Here is a tiny trained network, its code and every weight. The questions are about switching its units off for an input and a target symbol, where a switched-off unit gives its printed mean instead of its output.

import numpy as np


def w(rows, s, z=0):
    codes = np.array(rows[::2]) - 128.0
    scale = np.full(codes.shape[1], s)
    scale[-1] = z or s
    return codes * scale


def f(y):
    return np.maximum(y, 0)


def softmax(a):
    e = np.exp(a - a.max(-1, keepdims=True))
    return e / e.sum(-1, keepdims=True)


def log_softmax(a):
    a = a - a.max(-1, keepdims=True)
    return a - np.log(np.exp(a).sum(-1, keepdims=True))


def net(x, mask):
    ids = ['ΔΘΞΣαβγημτω'.index(c) for c in x.split()]
    T = len(ids)
    res = E[ids] + P[:T]
    u = 0
    for l in range(2):
        r = res
        for j in range(2):
            rows = slice(2 * j, 2 * j + 2)
            q, k, v = (r @ M[l][rows].T for M in (Q, K, V))
            z = softmax(np.where(np.tri(T) > 0, q @ k.T / 2**0.5, -1e9)) @ v
            o = O[l][rows]
            res = res + np.where(mask[u + j], z, o[:, -1]) @ o[:, :-1]
        u += 2
        y = f(res @ A[l][:, :-1].T + A[l][:, -1])
        res = res + np.where(mask[u : u + 8], y, B[l][:, -1]) @ B[l][:, :-1]
        u += 8
    return log_softmax(res[-1] @ U[:, :-1].T + U[:, -1])


Q, K, V, O, A, B = {}, {}, {}, {}, {}, {}
E = w([
[135,132,92,131],'Δ',
[104,158,172,147],'Θ',
[137,138,73,106],'Ξ',
[107,158,120,119],'Σ',
[113,117,55,65],'α',
[131,122,148,152],'β',
[196,78,137,84],'γ',
[137,177,109,158],'η',
[81,111,121,170],'μ',
[254,124,117,116],'τ',
[53,101,113,88],'ω',
],0.019)
P = w([
[127,137,55,72],'0',
[20,15,123,255],'1',
[97,183,58,80],'2',
[236,145,203,73],'3',
[114,53,97,253],'4',
[139,131,116,127],'5',
],0.0076)
Q[0] = w([
[217,240,200,2],'L0H1',
[145,93,103,100],'L0H1',
[149,106,92,65],'L0H2',
[194,87,131,115],'L0H2',
],0.0062)
K[0] = w([
[255,117,211,80],'L0H1',
[140,137,250,74],'L0H1',
[64,109,165,139],'L0H2',
[89,81,244,221],'L0H2',
],0.007)
V[0] = w([
[62,202,253,61],'L0H1',
[2,187,157,231],'L0H1',
[137,112,32,152],'L0H2',
[78,110,153,148],'L0H2',
],0.0049)
O[0] = w([
[106,184,254,132,52],'L0H1',
[148,47,12,122,2],'L0H1',
[133,20,190,191,157],'L0H2',
[134,93,199,162,103],'L0H2',
],0.0059,0.0071)
A[0] = w([
[183,155,122,115,59],'L0N1',
[135,199,117,158,200],'L0N2',
[240,127,152,255,99],'L0N3',
[27,113,161,36,100],'L0N4',
[155,68,183,82,163],'L0N5',
[62,47,100,135,254],'L0N6',
[105,19,224,124,77],'L0N7',
[56,69,116,92,213],'L0N8',
],0.0087,0.0025)
B[0] = w([
[147,141,194,174,184],'L0N1',
[177,160,50,149,163],'L0N2',
[184,55,63,129,255],'L0N3',
[122,254,121,129,154],'L0N4',
[42,107,162,125,189],'L0N5',
[161,81,174,151,185],'L0N6',
[185,201,69,168,156],'L0N7',
[144,128,176,146,169],'L0N8',
],0.0099,0.0081)
Q[1] = w([
[90,148,147,205],'L1H1',
[37,72,252,72],'L1H1',
[71,66,102,210],'L1H2',
[137,203,183,199],'L1H2',
],0.0039)
K[1] = w([
[118,226,234,112],'L1H1',
[158,120,59,55],'L1H1',
[134,240,247,120],'L1H2',
[55,96,2,100],'L1H2',
],0.0071)
V[1] = w([
[49,222,35,126],'L1H1',
[34,198,188,132],'L1H1',
[215,110,94,128],'L1H2',
[143,151,105,1],'L1H2',
],0.0053)
O[1] = w([
[136,255,78,182,28],'L1H1',
[123,140,132,148,3],'L1H1',
[221,182,149,182,230],'L1H2',
[185,142,177,86,114],'L1H2',
],0.008,0.0075)
A[1] = w([
[108,109,53,123,249],'L1N1',
[250,170,174,132,34],'L1N2',
[129,132,160,38,161],'L1N3',
[137,122,111,116,151],'L1N4',
[157,120,69,136,1],'L1N5',
[61,150,162,172,240],'L1N6',
[43,171,150,112,214],'L1N7',
[170,125,122,128,71],'L1N8',
],0.011,0.0028)
B[1] = w([
[137,91,156,197,147],'L1N1',
[102,160,126,80,255],'L1N2',
[2,105,82,122,147],'L1N3',
[84,159,118,147,147],'L1N4',
[119,141,136,120,166],'L1N5',
[135,39,141,124,140],'L1N6',
[121,172,208,215,138],'L1N7',
[81,145,130,94,181],'L1N8',
],0.0098,0.017)
U = w([
[110,132,62,112,175],'Δ',
[119,192,142,152,7],'Θ',
[77,152,63,125,4],'Ξ',
[118,188,113,136,178],'Σ',
[48,154,53,110,96],'α',
[126,107,86,129,116],'β',
[2,108,107,66,65],'γ',
[105,201,41,154,112],'η',
[125,85,131,166,252],'μ',
[126,197,140,47,85],'τ',
[94,180,209,127,165],'ω',
],0.0088,0.0023)

Each question gives the input, a string of symbols that net reads in full, and the target symbol t.
The units are the heads (2 rows each of Q, K, V and O) and the neurons (one row each of A and B). Each row of codes is followed by its name. A weight is (code - 128) times the scale printed after its matrix; where a second scale follows, it is the last column's (O, A, B and U).
mask holds one flag per unit, layer by layer, with each layer's heads first. A switched-off unit (its flag False) gives its mean, the last column of its rows in O or B, instead of its output. The means were averaged over made-up inputs and are rounded, as every weight is.
A unit's drop is (log p(t) with every unit on - log p(t) with that unit switched off) / (log p(t) with every unit on - log p(t) with every unit switched off).
The circuit of an input: a set's keep is (log p(t) with only the set's units on - log p(t) with every unit switched off) / (log p(t) with every unit on - log p(t) with every unit switched off). Starting from the 12 units with the biggest drops (on a tie, the unit counted first), units are removed one at a time, each time the one whose removal leaves the highest keep (on an exact tie, the one counted first), for as long as the keep stays at least 0.8.
circuit, biggest first: the units of the circuit, biggest drop first
most important unit: the unit with the biggest drop
k most important neurons: the k neurons with the biggest drops, biggest first
top k neurons in layer l: the k neurons of layer l with the biggest drops, biggest first
heads that matter: for each layer, one digit per head in row order, 1 if its drop is at least 0.15 and else 0, layers parted by /
drop of u: that unit's drop, to one decimal
input ω γ β γ Θ, target μ: top 2 neurons in layer 1	(L1N2; L1N8)
input ω γ η τ Δ, target μ: circuit, biggest first	(L1N2; L1N1; L0H1)
input μ γ ω Ξ η, target μ: heads that matter	10 / 01
input Θ τ η, target η: most important unit	L1H1
input γ η β η ω, target μ: circuit, biggest first	(L1N2; L0N6)
input γ γ γ μ α, target μ: heads that matter	00 / 00
input τ τ γ, target γ: heads that matter	00 / 10
input μ τ μ, target μ: circuit, biggest first	(L1N2; L0H1; L0N6; L1N1)
input β Θ Θ γ τ μ, target μ: circuit, biggest first	(L1N2; L0H1; L0N6)
input γ τ τ Ξ τ τ, target τ: heads that matter	00 / 01
input γ τ τ γ Θ τ, target τ: circuit, biggest first	(L1N2; L0H1)
input γ γ γ, target γ: heads that matter	00 / 00
input τ Ξ ω β Σ, target μ: circuit, biggest first	(L1N2; L0H1; L1N1)
input τ γ ω, target ω: top 3 neurons in layer 0	(L0N4; L0N3; L0N8)
input α Ξ ω ω Σ, target μ: 2 most important neurons	(L1N2; L0N6)
input γ α τ ω, target ω: most important neuron	(L1N7)
input Σ τ γ γ η, target μ: top 3 neurons in layer 1	(L1N1; L1N2; L1N3)
input τ τ Θ τ α, target μ: drop of L1N2	0.3
input η α γ τ Θ, target μ: drop of L1N2	0.5
input Δ τ ω γ Ξ, target μ: most important unit	L1N2
